Here is a tiny trained network, its code and every weight. The questions are about switching its units off for an input and a target symbol, where a switched-off unit gives its printed mean instead of its output.

import numpy as np


def w(rows, s, z=0):
    codes = np.array(rows[::2]) - 128.0
    scale = np.full(codes.shape[1], s)
    scale[-1] = z or s
    return codes * scale


def norm(h):
    return h / np.sqrt((h * h).mean(-1, keepdims=True) + 1e-5)


def f(y):
    return np.maximum(y, 0)


def softmax(a):
    e = np.exp(a - a.max(-1, keepdims=True))
    return e / e.sum(-1, keepdims=True)


def log_softmax(a):
    a = a - a.max(-1, keepdims=True)
    return a - np.log(np.exp(a).sum(-1, keepdims=True))


def net(x, mask):
    ids = ['ΘΞΨΩβγδζηλμπσφ'.index(c) for c in x.split()]
    T = len(ids)
    res = E[ids] + P[:T]
    r = norm(res)
    for j in range(3):
        rows = slice(3 * j, 3 * j + 3)
        q, k, v = (r @ M[0][rows].T for M in (Q, K, V))
        z = softmax(np.where(np.tri(T) > 0, q @ k.T / 3**0.5, -1e9)) @ v
        o = O[0][rows]
        res = res + np.where(mask[j], z, o[:, -1]) @ o[:, :-1]
    y = f(norm(res) @ A[0][:, :-1].T + A[0][:, -1])
    res = res + np.where(mask[3:7], y, B[0][:, -1]) @ B[0][:, :-1]
    return log_softmax(norm(res)[-1] @ U[:, :-1].T + U[:, -1])


Q, K, V, O, A, B = {}, {}, {}, {}, {}, {}
E = w([
[142,64,116],'Θ',
[75,92,168],'Ξ',
[45,121,213],'Ψ',
[110,164,34],'Ω',
[109,139,158],'β',
[108,143,153],'γ',
[101,118,69],'δ',
[143,180,132],'ζ',
[73,209,129],'η',
[101,127,93],'λ',
[134,79,109],'μ',
[108,144,150],'π',
[148,2,61],'σ',
[118,207,84],'φ',
],0.023)
P = w([
[125,108,125],'0',
[122,106,110],'1',
[133,87,115],'2',
[153,68,107],'3',
[137,82,101],'4',
[141,78,116],'5',
[143,89,67],'6',
[150,2,175],'7',
],0.0026)
Q[0] = w([
[180,205,157],'H1',
[229,131,30],'H1',
[149,97,41],'H1',
[151,68,136],'H2',
[51,87,119],'H2',
[73,198,61],'H2',
[10,228,192],'H3',
[145,136,115],'H3',
[219,174,149],'H3',
],0.012)
K[0] = w([
[179,129,197],'H1',
[135,94,186],'H1',
[124,71,153],'H1',
[91,103,67],'H2',
[88,204,176],'H2',
[43,103,211],'H2',
[23,75,220],'H3',
[128,202,169],'H3',
[254,125,178],'H3',
],0.012)
V[0] = w([
[13,108,62],'H1',
[1,83,127],'H1',
[132,82,17],'H1',
[148,155,105],'H2',
[172,137,121],'H2',
[112,133,81],'H2',
[75,59,13],'H3',
[159,17,86],'H3',
[182,70,130],'H3',
],0.0075)
O[0] = w([
[73,50,40,254],'H1',
[93,148,177,242],'H1',
[99,179,91,126],'H1',
[167,138,53,96],'H2',
[130,138,87,67],'H2',
[175,174,119,109],'H2',
[84,132,176,91],'H3',
[27,116,144,8],'H3',
[149,254,141,29],'H3',
],0.0072,0.0045)
A[0] = w([
[77,155,151,151],'N1',
[130,172,75,47],'N2',
[216,166,178,238],'N3',
[90,250,65,3],'N4',
],0.011,0.0028)
B[0] = w([
[175,29,230,231],'N1',
[119,7,128,191],'N2',
[109,255,94,254],'N3',
[216,59,126,254],'N4',
],0.0097,0.0022)
U = w([
[78,98,198,185],'Θ',
[103,111,185,107],'Ξ',
[66,111,232,128],'Ψ',
[105,112,30,93],'Ω',
[123,154,201,71],'β',
[162,161,212,107],'γ',
[37,146,86,147],'δ',
[121,207,81,253],'ζ',
[202,63,174,83],'η',
[9,113,91,186],'λ',
[60,151,155,66],'μ',
[199,162,219,115],'π',
[52,150,84,89],'σ',
[237,107,64,104],'φ',
],0.013,0.006)

Each question gives the input, a string of symbols that net reads in full, and the target symbol t.
The units are the heads (3 rows each of Q, K, V and O) and the neurons (one row each of A and B). Each row of codes is followed by its name. A weight is (code - 128) times the scale printed after its matrix; where a second scale follows, it is the last column's (O, A, B and U).
mask holds one flag per unit, heads first, then neurons. A switched-off unit (its flag False) gives its mean, the last column of its rows in O or B, instead of its output. The means were averaged over made-up inputs and are rounded, as every weight is.
A unit's drop is (log p(t) with every unit on - log p(t) with that unit switched off) / (log p(t) with every unit on - log p(t) with every unit switched off).
The circuit of an input: a set's keep is (log p(t) with only the set's units on - log p(t) with every unit switched off) / (log p(t) with every unit on - log p(t) with every unit switched off). Starting from all 7 units, units are removed one at a time, each time the one whose removal leaves the highest keep (on an exact tie, the one counted first), for as long as the keep stays at least 0.8.
circuit, biggest first: the units of the circuit, biggest drop first
unit that matters most: the unit with the biggest drop
top k neurons: the k neurons with the biggest drops, biggest first
heads that matter: for each layer, one digit per head in row order, 1 if its drop is at least 0.15 and else 0, layers parted by /
drop when u is switched off: that unit's drop, to one decimal
input δ π π σ Ω ζ φ, target φ: unit that matters most => N4
input λ Ω λ Θ π σ γ γ, target λ: top 2 neurons => N4, N1
input γ π Ω π μ μ φ β, target φ: heads that matter => 111
input μ π π π, target π: heads that matter => 101
input ζ γ β, target ζ: heads that matter => 100
input λ π ζ π, target ζ: circuit, biggest first => H3, H1, N3, N1
input β μ γ π, target π: circuit, biggest first => H1, H3, N3
input σ μ σ φ π π, target φ: top 2 neurons => N1, N2
input φ γ σ μ γ, target φ: circuit, biggest first => H3, H1
input γ λ σ σ, target λ: top 2 neurons => N4, N1
input δ γ β λ Ω λ μ, target λ: heads that matter => 101
input λ η ζ π π γ, target ζ: top 3 neurons => N3, N1, N4
input Ψ σ Ω γ, target λ: top 2 neurons => N4, N2
input λ φ γ β, target φ: top neuron => N1
input π λ σ π π, target λ: drop when H1 is switched off => 1.0
input π λ λ π π σ π β, target λ: drop when H2 is switched off => 0.0
input σ π λ μ Θ σ ζ γ, target ζ: drop when H1 is switched off => 0.9
input π φ Θ π, target φ: drop when H1 is switched off => 0.3
